Below is a small trained network, with its code and all its weights. Each question gives an input and a target symbol and asks what happens when units are switched off, that is, made to give their printed mean instead of their output.

import numpy as np


def w(rows, s, z=0):
    codes = np.array(rows[::2]) - 128.0
    scale = np.full(codes.shape[1], s)
    scale[-1] = z or s
    return codes * scale


def f(y):
    return y / 2 * (1 + np.tanh(0.7978845608 * (y + 0.044715 * y**3)))


def softmax(a):
    e = np.exp(a - a.max(-1, keepdims=True))
    return e / e.sum(-1, keepdims=True)


def log_softmax(a):
    a = a - a.max(-1, keepdims=True)
    return a - np.log(np.exp(a).sum(-1, keepdims=True))


def net(x, mask):
    ids = ['αβγεζηθλμπστφψω'.index(c) for c in x.split()]
    T = len(ids)
    res = E[ids] + P[:T]
    q, k, v = (res @ M[0].T for M in (Q, K, V))
    z = softmax(np.where(np.tri(T) > 0, q @ k.T / 3**0.5, -1e9)) @ v
    res = res + np.where(mask[0], z, O[0][:, -1]) @ O[0][:, :-1]
    y = f(res @ A[0][:, :-1].T + A[0][:, -1])
    res = res + np.where(mask[1:17], y, B[0][:, -1]) @ B[0][:, :-1]
    return log_softmax(res[-1] @ U[:, :-1].T + U[:, -1])


Q, K, V, O, A, B = {}, {}, {}, {}, {}, {}
E = w([
[102,31,130],'α',
[159,140,127],'β',
[223,88,14],'γ',
[176,169,2],'ε',
[109,181,120],'ζ',
[176,169,154],'η',
[166,187,113],'θ',
[87,64,26],'λ',
[138,108,141],'μ',
[54,160,143],'π',
[147,109,88],'σ',
[213,65,175],'τ',
[106,20,97],'φ',
[115,78,142],'ψ',
[57,164,102],'ω',
],0.0088)
P = w([
[32,223,139],'0',
[78,169,154],'1',
[82,147,156],'2',
[115,102,149],'3',
[123,81,140],'4',
[144,62,173],'5',
[170,20,148],'6',
[157,27,140],'7',
[167,22,154],'8',
[172,13,133],'9',
[181,2,136],'10',
],0.00094)
Q[0] = w([
[99,181,229],'H0',
[248,34,149],'H0',
[116,168,230],'H0',
],0.011)
K[0] = w([
[17,163,172],'H0',
[246,124,223],'H0',
[27,172,193],'H0',
],0.011)
V[0] = w([
[149,120,3],'H0',
[249,164,164],'H0',
[91,98,254],'H0',
],0.0051)
O[0] = w([
[142,86,10,253],'H0',
[254,146,167,103],'H0',
[70,129,251,32],'H0',
],0.0048,0.00058)
A[0] = w([
[121,160,123,245],'N0',
[159,99,179,120],'N1',
[140,172,156,192],'N2',
[40,250,115,80],'N3',
[95,129,170,160],'N4',
[94,107,158,99],'N5',
[145,193,150,156],'N6',
[58,109,97,194],'N7',
[97,114,157,71],'N8',
[129,89,130,73],'N9',
[97,141,196,252],'N10',
[132,140,153,118],'N11',
[192,114,119,57],'N12',
[164,179,88,102],'N13',
[52,101,141,113],'N14',
[115,109,96,142],'N15',
],0.019,0.003)
B[0] = w([
[88,165,123,212],'N0',
[161,144,181,155],'N1',
[125,184,147,159],'N2',
[255,111,125,248],'N3',
[125,103,177,152],'N4',
[152,92,147,130],'N5',
[147,190,135,150],'N6',
[92,67,106,254],'N7',
[157,97,154,110],'N8',
[168,110,129,134],'N9',
[92,132,220,219],'N10',
[136,144,151,112],'N11',
[174,92,135,158],'N12',
[162,139,83,176],'N13',
[141,48,139,180],'N14',
[124,100,110,190],'N15',
],0.047,0.0024)
U = w([
[69,48,185,100],'α',
[65,220,67,92],'β',
[161,110,31,151],'γ',
[78,139,3,186],'ε',
[223,158,168,150],'ζ',
[65,247,198,33],'η',
[206,198,106,134],'θ',
[70,60,52,124],'λ',
[12,160,180,205],'μ',
[177,65,167,131],'π',
[3,136,16,153],'σ',
[157,116,224,171],'τ',
[92,24,129,56],'φ',
[3,118,207,178],'ψ',
[217,66,83,2],'ω',
],0.0042,0.0082)

Each question gives the input, a string of symbols that net reads in full, and the target symbol t.
The units are the heads (3 rows each of Q, K, V and O) and the neurons (one row each of A and B). Each row of codes is followed by its name. A weight is (code - 128) times the scale printed after its matrix; where a second scale follows, it is the last column's (O, A, B and U).
mask holds one flag per unit, heads first, then neurons. A switched-off unit (its flag False) gives its mean, the last column of its rows in O or B, instead of its output. The means were averaged over made-up inputs and are rounded, as every weight is.
A unit's drop is (log p(t) with every unit on - log p(t) with that unit switched off) / (log p(t) with every unit on - log p(t) with every unit switched off).
The circuit of an input: a set's keep is (log p(t) with only the set's units on - log p(t) with every unit switched off) / (log p(t) with every unit on - log p(t) with every unit switched off). Starting from the 12 units with the biggest drops (on a tie, the unit counted first), units are removed one at a time, each time the one whose removal leaves the highest keep (on an exact tie, the one counted first), for as long as the keep stays at least 0.8.
units of the circuit, in order: the units of the circuit, biggest drop first
top k neurons: the k neurons with the biggest drops, biggest first
drop of u: that unit's drop, to one decimal
input σ ζ ψ, target ψ: units of the circuit, in order => [N3, N13]
input π τ μ σ β π π, target τ: top 3 neurons => [N3, N10, N4]
input β ψ ψ φ ψ ζ π, target π: units of the circuit, in order => [N3, N14, H0]
input α α σ π ψ ζ, target ζ: units of the circuit, in order => [N3, H0]
input γ η α γ ψ σ, target ε: top 2 neurons => [N10, N3]
input μ ζ μ ψ α α, target α: top 2 neurons => [N3, N14]
input ζ α ω μ ζ ω, target π: top 3 neurons => [N3, N14, N7]
input μ ω φ π μ ε η ζ ζ η, target η: top neuron => [N3]
input α μ τ, target τ: top 2 neurons => [N1, N10]
input π μ μ ε σ σ ε α θ ω λ, target λ: top 2 neurons => [N7, N15]
input σ ζ ω ω, target ω: drop of N5 => 0.0
input μ ζ θ ζ ζ σ φ μ τ σ λ, target λ: drop of N7 => 0.3
input ζ β φ ψ α, target α: drop of H0 => 0.2
input ζ ζ ω ζ α θ, target θ: drop of N6 => 0.2
